Below is a small trained network, with its code and all its weights. Each question gives an input and a class and asks what happens when units are switched off, that is, made to give their printed mean instead of their output.

import numpy as np


def w(rows, s, z=0):
    codes = np.array(rows[::2]) - 128.0
    scale = np.full(codes.shape[1], s)
    scale[-1] = z or s
    return codes * scale


def norm(h):
    return h / np.sqrt((h * h).mean(-1, keepdims=True) + 1e-5)


def f(y):
    return np.maximum(y, 0)


def log_softmax(a):
    a = a - a.max(-1, keepdims=True)
    return a - np.log(np.exp(a).sum(-1, keepdims=True))


def net(x, mask):
    res = np.array(x, float).reshape(1, 4) / 4 @ E
    u = 0
    for l in range(3):
        y = f(norm(res) @ A[l][:, :-1].T + A[l][:, -1])
        res = res + np.where(mask[u : u + 12], y, B[l][:, -1]) @ B[l][:, :-1]
        u += 12
    return log_softmax(norm(res)[-1] @ U[:, :-1].T + U[:, -1])


A, B = {}, {}
E = w([
[57,74,28,67,132,131,193,171],'x0',
[227,76,67,113,106,92,10,110],'x1',
[37,89,219,52,69,135,74,175],'x2',
[102,91,124,92,148,108,152,2],'x3',
],0.0097)
A[0] = w([
[173,168,91,173,163,110,140,223,46],'L0N1',
[157,171,150,170,107,132,138,87,201],'L0N2',
[103,121,170,108,117,121,60,253,77],'L0N3',
[133,92,206,132,161,115,125,26,87],'L0N4',
[92,144,204,115,167,149,209,179,1],'L0N5',
[184,113,145,118,134,137,45,121,91],'L0N6',
[95,42,86,111,131,150,136,221,39],'L0N7',
[168,76,123,96,145,126,63,181,64],'L0N8',
[117,175,208,147,133,148,161,117,105],'L0N9',
[150,81,90,72,136,134,49,133,13],'L0N10',
[71,71,187,76,131,123,90,59,64],'L0N11',
[163,148,202,173,145,134,93,209,219],'L0N12',
],0.012,0.0029)
B[0] = w([
[160,132,70,129,51,202,201,115,219],'L0N1',
[143,154,131,134,209,84,134,125,202],'L0N2',
[200,50,201,99,104,197,185,154,233],'L0N3',
[131,218,95,94,66,212,98,83,196],'L0N4',
[46,79,117,216,79,74,157,137,219],'L0N5',
[80,126,168,198,106,51,113,123,212],'L0N6',
[155,241,129,60,158,51,58,136,197],'L0N7',
[40,106,131,186,102,111,140,149,194],'L0N8',
[103,96,149,191,114,38,87,131,205],'L0N9',
[36,122,126,204,116,88,180,123,194],'L0N10',
[197,51,200,94,166,186,146,119,207],'L0N11',
[171,253,153,123,102,168,56,134,254],'L0N12',
],0.017,0.0089)
A[1] = w([
[152,42,62,153,88,87,8,140,83],'L1N1',
[154,134,76,139,123,228,97,212,2],'L1N2',
[163,114,113,113,120,110,155,92,105],'L1N3',
[152,121,152,144,121,191,124,121,52],'L1N4',
[108,133,158,157,132,61,137,156,146],'L1N5',
[101,120,51,60,115,102,112,145,93],'L1N6',
[93,91,144,160,138,92,147,72,70],'L1N7',
[172,60,124,140,108,127,158,110,125],'L1N8',
[210,151,72,197,209,132,178,123,98],'L1N9',
[121,98,86,59,167,177,128,6,25],'L1N10',
[138,142,100,165,110,122,157,90,66],'L1N11',
[103,121,61,47,195,95,148,197,78],'L1N12',
],0.016,0.0025)
B[1] = w([
[83,121,136,190,110,100,156,137,158],'L1N1',
[127,161,127,93,70,187,145,94,184],'L1N2',
[118,113,83,90,150,160,142,81,163],'L1N3',
[112,121,43,55,181,61,163,142,194],'L1N4',
[116,101,71,131,157,130,148,56,254],'L1N5',
[142,160,135,128,157,101,72,97,171],'L1N6',
[132,167,81,122,85,152,135,154,226],'L1N7',
[173,119,110,133,135,150,139,98,170],'L1N8',
[137,7,154,101,156,135,123,165,255],'L1N9',
[114,213,132,118,51,201,184,146,208],'L1N10',
[99,96,153,81,131,148,147,120,232],'L1N11',
[208,151,143,118,152,24,102,79,177],'L1N12',
],0.02,0.0077)
A[2] = w([
[178,204,167,140,246,98,1,87,72],'L2N1',
[148,25,166,80,173,155,99,160,82],'L2N2',
[182,35,131,110,194,179,121,156,201],'L2N3',
[123,110,138,119,149,127,98,158,37],'L2N4',
[102,133,188,139,130,156,98,117,77],'L2N5',
[134,108,69,75,151,81,156,149,116],'L2N6',
[159,160,100,142,79,128,130,237,95],'L2N7',
[123,125,144,121,85,175,153,144,8],'L2N8',
[181,133,77,128,97,120,94,204,24],'L2N9',
[43,94,88,196,120,103,110,128,112],'L2N10',
[44,111,84,216,183,122,171,159,38],'L2N11',
[107,24,188,57,187,176,90,143,2],'L2N12',
],0.017,0.0031)
B[2] = w([
[138,194,136,89,234,6,140,154,213],'L2N1',
[179,73,99,144,173,169,159,234,209],'L2N2',
[144,60,232,67,127,90,121,174,222],'L2N3',
[119,119,167,126,126,142,155,113,132],'L2N4',
[147,71,52,100,185,79,166,141,177],'L2N5',
[151,172,217,195,193,113,74,152,191],'L2N6',
[105,130,82,60,133,192,144,17,205],'L2N7',
[142,197,83,153,167,164,57,183,216],'L2N8',
[62,140,132,123,137,176,191,98,158],'L2N9',
[75,87,110,194,103,91,110,106,254],'L2N10',
[79,83,110,190,27,120,79,104,232],'L2N11',
[216,44,152,129,136,160,124,206,208],'L2N12',
],0.019,0.0091)
U = w([
[57,76,112,204,72,96,114,103,174],'0',
[131,208,108,53,99,230,147,108,147],'1',
[191,33,181,80,157,151,139,220,172],'2',
[156,205,160,101,214,4,113,121,2],'3',
],0.014,0.00092)

Each question gives the input, the list of numbers given to net, and the class t.
The units are the neurons (one row each of A and B). Each row of codes is followed by its name. A weight is (code - 128) times the scale printed after its matrix; where a second scale follows, it is the last column's (A, B and U).
mask holds one flag per neuron, layer by layer. A switched-off neuron (its flag False) gives its mean, the last column of its row in B, instead of its output. The means were averaged over made-up inputs and are rounded, as every weight is.
A unit's drop is (log p(t) with every unit on - log p(t) with that unit switched off) / (log p(t) with every unit on - log p(t) with every unit switched off).
The circuit of an input: a set's keep is (log p(t) with only the set's units on - log p(t) with every unit switched off) / (log p(t) with every unit on - log p(t) with every unit switched off). Starting from the 12 units with the biggest drops (on a tie, the unit counted first), units are removed one at a time, each time the one whose removal leaves the highest keep (on an exact tie, the one counted first), for as long as the keep stays at least 0.8.
units of the circuit, in order: the units of the circuit, biggest drop first
most important unit: the unit with the biggest drop
k most important neurons: the k neurons with the biggest drops, biggest first
k most important neurons of layer l: the k neurons of layer l with the biggest drops, biggest first
drop when u is switched off: that unit's drop, to one decimal
input [5,-5,-2,-7], class 1: most important unit	L0N1
input [-7,-6,-7,3], class 2: 3 most important neurons	[L1N9; L0N6; L0N7]
input [-6,-3,-5,4], class 3: 3 most important neurons	[L0N1; L0N3; L0N4]
input [-4,0,6,6], class 1: 3 most important neurons	[L0N4; L1N10; L1N9]
input [-6,5,4,2], class 3: units of the circuit, in order	[L0N1; L2N1]
input [-1,-5,-8,-8], class 1: 2 most important neurons of layer 1	[L1N2; L1N5]
input [7,7,2,-6], class 0: 3 most important neurons	[L0N8; L0N10; L0N3]
input [-5,4,-2,2], class 3: 2 most important neurons	[L0N5; L0N4]
input [-3,3,4,5], class 1: 2 most important neurons of layer 0	[L0N4; L0N11]
input [-5,7,-7,-7], class 0: 2 most important neurons	[L0N11; L0N6]
input [-2,6,5,-6], class 0: 4 most important neurons	[L0N8; L0N6; L0N10; L0N4]
input [8,-7,0,5], class 3: 2 most important neurons of layer 0	[L0N7; L0N6]
input [4,-1,5,-6], class 1: 2 most important neurons of layer 0	[L0N3; L0N7]
input [8,5,-2,6], class 3: most important unit	L1N12
input [1,-8,-3,-7], class 0: 2 most important neurons of layer 0	[L0N5; L0N9]
input [3,-5,5,-1], class 0: 2 most important neurons	[L0N5; L1N9]
input [6,-5,-2,-4], class 3: 4 most important neurons	[L0N7; L1N12; L0N6; L0N10]
input [-6,-3,-7,4], class 2: 3 most important neurons of layer 0	[L0N12; L0N7; L0N2]
input [2,8,-7,-7], class 0: 2 most important neurons	[L0N3; L0N8]
input [-1,1,0,4], class 1: units of the circuit, in order	[L0N4]
input [-6,5,3,8], class 1: 2 most important neurons	[L0N4; L0N12]
input [8,-5,5,5], class 3: drop when L0N3 is switched off	0.2
input [4,-2,2,-1], class 3: drop when L0N7 is switched off	1.2
input [6,-2,-5,-8], class 1: drop when L0N1 is switched off	1.3
